Below is a small trained network, with its code and all its weights. Each question gives an input and a target symbol and asks what happens when units are switched off, that is, made to give their printed mean instead of their output.

import numpy as np


def w(rows, s, z=0):
    codes = np.array(rows[::2]) - 128.0
    scale = np.full(codes.shape[1], s)
    scale[-1] = z or s
    return codes * scale


def norm(h):
    return h / np.sqrt((h * h).mean(-1, keepdims=True) + 1e-5)


def f(y):
    return np.maximum(y, 0)


def softmax(a):
    e = np.exp(a - a.max(-1, keepdims=True))
    return e / e.sum(-1, keepdims=True)


def log_softmax(a):
    a = a - a.max(-1, keepdims=True)
    return a - np.log(np.exp(a).sum(-1, keepdims=True))


def net(x, mask):
    ids = ['αβγδεζηθλμξστφψω'.index(c) for c in x.split()]
    T = len(ids)
    res = E[ids] + P[:T]
    r = norm(res)
    for j in range(2):
        rows = slice(2 * j, 2 * j + 2)
        q, k, v = (r @ M[0][rows].T for M in (Q, K, V))
        z = softmax(np.where(np.tri(T) > 0, q @ k.T / 2**0.5, -1e9)) @ v
        o = O[0][rows]
        res = res + np.where(mask[j], z, o[:, -1]) @ o[:, :-1]
    y = f(norm(res) @ A[0][:, :-1].T + A[0][:, -1])
    res = res + np.where(mask[2:10], y, B[0][:, -1]) @ B[0][:, :-1]
    return log_softmax(norm(res)[-1] @ U[:, :-1].T + U[:, -1])


Q, K, V, O, A, B = {}, {}, {}, {}, {}, {}
E = w([
[54,85,79,107],'α',
[55,82,145,184],'β',
[117,224,45,166],'γ',
[50,69,103,107],'δ',
[55,78,108,138],'ε',
[23,195,224,10],'ζ',
[79,99,31,40],'η',
[64,89,51,68],'θ',
[24,82,37,85],'λ',
[91,97,53,49],'μ',
[163,24,218,3],'ξ',
[60,93,66,111],'σ',
[47,69,123,140],'τ',
[56,88,87,128],'φ',
[51,67,98,104],'ψ',
[17,56,83,79],'ω',
],0.0063)
P = w([
[65,85,153,227],'0',
[1,135,184,160],'1',
[47,132,143,155],'2',
[73,141,126,143],'3',
[94,156,112,145],'4',
[113,161,110,140],'5',
[125,177,104,142],'6',
[136,189,99,141],'7',
[145,196,95,138],'8',
],0.0044)
Q[0] = w([
[86,105,116,128],'h0',
[123,166,115,165],'h0',
[40,142,106,12],'h1',
[90,146,108,95],'h1',
],0.011)
K[0] = w([
[100,138,139,191],'h0',
[110,167,88,131],'h0',
[1,167,245,23],'h1',
[73,160,154,107],'h1',
],0.0069)
V[0] = w([
[113,110,69,160],'h0',
[15,116,87,124],'h0',
[128,58,154,80],'h1',
[194,2,73,175],'h1',
],0.0076)
O[0] = w([
[111,129,157,162,150],'h0',
[105,148,109,202,253],'h0',
[144,231,106,183,203],'h1',
[13,209,61,2,109],'h1',
],0.0077,0.0068)
A[0] = w([
[88,106,211,154,103],'n0',
[149,135,143,133,44],'n1',
[141,134,96,190,111],'n2',
[124,186,101,169,122],'n3',
[165,104,156,114,156],'n4',
[11,117,73,115,201],'n5',
[109,145,199,121,25],'n6',
[80,92,152,193,254],'n7',
],0.011,0.0034)
B[0] = w([
[63,159,153,162,172],'n0',
[105,64,122,97,132],'n1',
[191,2,149,90,210],'n2',
[86,82,184,88,222],'n3',
[67,143,101,144,155],'n4',
[50,174,98,187,239],'n5',
[177,19,49,162,153],'n6',
[147,211,88,61,255],'n7',
],0.0072,0.0081)
U = w([
[137,118,127,113,11],'α',
[58,228,81,162,214],'β',
[173,119,105,121,53],'γ',
[205,185,116,6,248],'δ',
[140,122,126,114,1],'ε',
[150,143,182,147,73],'ζ',
[175,32,28,31,212],'η',
[189,125,135,154,129],'θ',
[139,111,130,98,20],'λ',
[207,124,141,156,154],'μ',
[150,108,205,104,160],'ξ',
[144,116,129,100,29],'σ',
[139,117,132,106,10],'τ',
[143,124,133,102,41],'φ',
[164,121,137,139,72],'ψ',
[71,5,60,208,94],'ω',
],0.011,0.0043)

Each question gives the input, a string of symbols that net reads in full, and the target symbol t.
The units are the heads (2 rows each of Q, K, V and O) and the neurons (one row each of A and B). Each row of codes is followed by its name. A weight is (code - 128) times the scale printed after its matrix; where a second scale follows, it is the last column's (O, A, B and U).
mask holds one flag per unit, heads first, then neurons. A switched-off unit (its flag False) gives its mean, the last column of its rows in O or B, instead of its output. The means were averaged over made-up inputs and are rounded, as every weight is.
A unit's drop is (log p(t) with every unit on - log p(t) with that unit switched off) / (log p(t) with every unit on - log p(t) with every unit switched off).
The circuit of an input: a set's keep is (log p(t) with only the set's units on - log p(t) with every unit switched off) / (log p(t) with every unit on - log p(t) with every unit switched off). Starting from all 10 units, units are removed one at a time, each time the one whose removal leaves the highest keep (on an exact tie, the one counted first), for as long as the keep stays at least 0.8.
units of the circuit, in order: the units of the circuit, biggest drop first
unit that matters most: the unit with the biggest drop
k most important neurons: the k neurons with the biggest drops, biggest first
which heads matter: for each layer, one digit per head in row order, 1 if its drop is at least 0.15 and else 0, layers parted by /
drop of u: that unit's drop, to one decimal
input θ σ α μ η ω μ, target ω: unit that matters most -> n2
input β ξ ε γ γ, target ω: units of the circuit, in order -> [n2; h1]
input ξ θ η μ ξ ξ γ μ, target ω: 4 most important neurons -> [n7; n2; n3; n0]
input γ γ ψ γ φ β ξ, target β: which heads matter -> 00
input μ ε γ σ ξ ξ, target ω: which heads matter -> 10
input ξ γ α ξ μ γ, target ω: units of the circuit, in order -> [n2; h1; n3]
input ξ θ ξ ξ β μ ξ, target δ: 2 most important neurons -> [n5; n2]
input ξ ξ α ω θ ξ, target η: 4 most important neurons -> [n5; n6; n0; n7]
input ξ μ γ γ μ ψ γ, target η: units of the circuit, in order -> [h1; n2; n5]
input η α θ ξ σ ξ, target ω: units of the circuit, in order -> [n7; n6; h1]
input σ ε γ β θ α θ μ ξ, target β: which heads matter -> 11
input γ δ η μ ξ ξ η, target ω: which heads matter -> 00
input θ ξ θ γ α ξ θ ξ, target η: 2 most important neurons -> [n5; n0]
input ψ ξ γ ξ θ γ ξ ξ, target δ: unit that matters most -> n5
input φ ξ μ γ η μ δ ξ η, target ω: drop of n0 -> 0.1
input γ ξ γ ξ γ, target η: drop of n2 -> 1.0
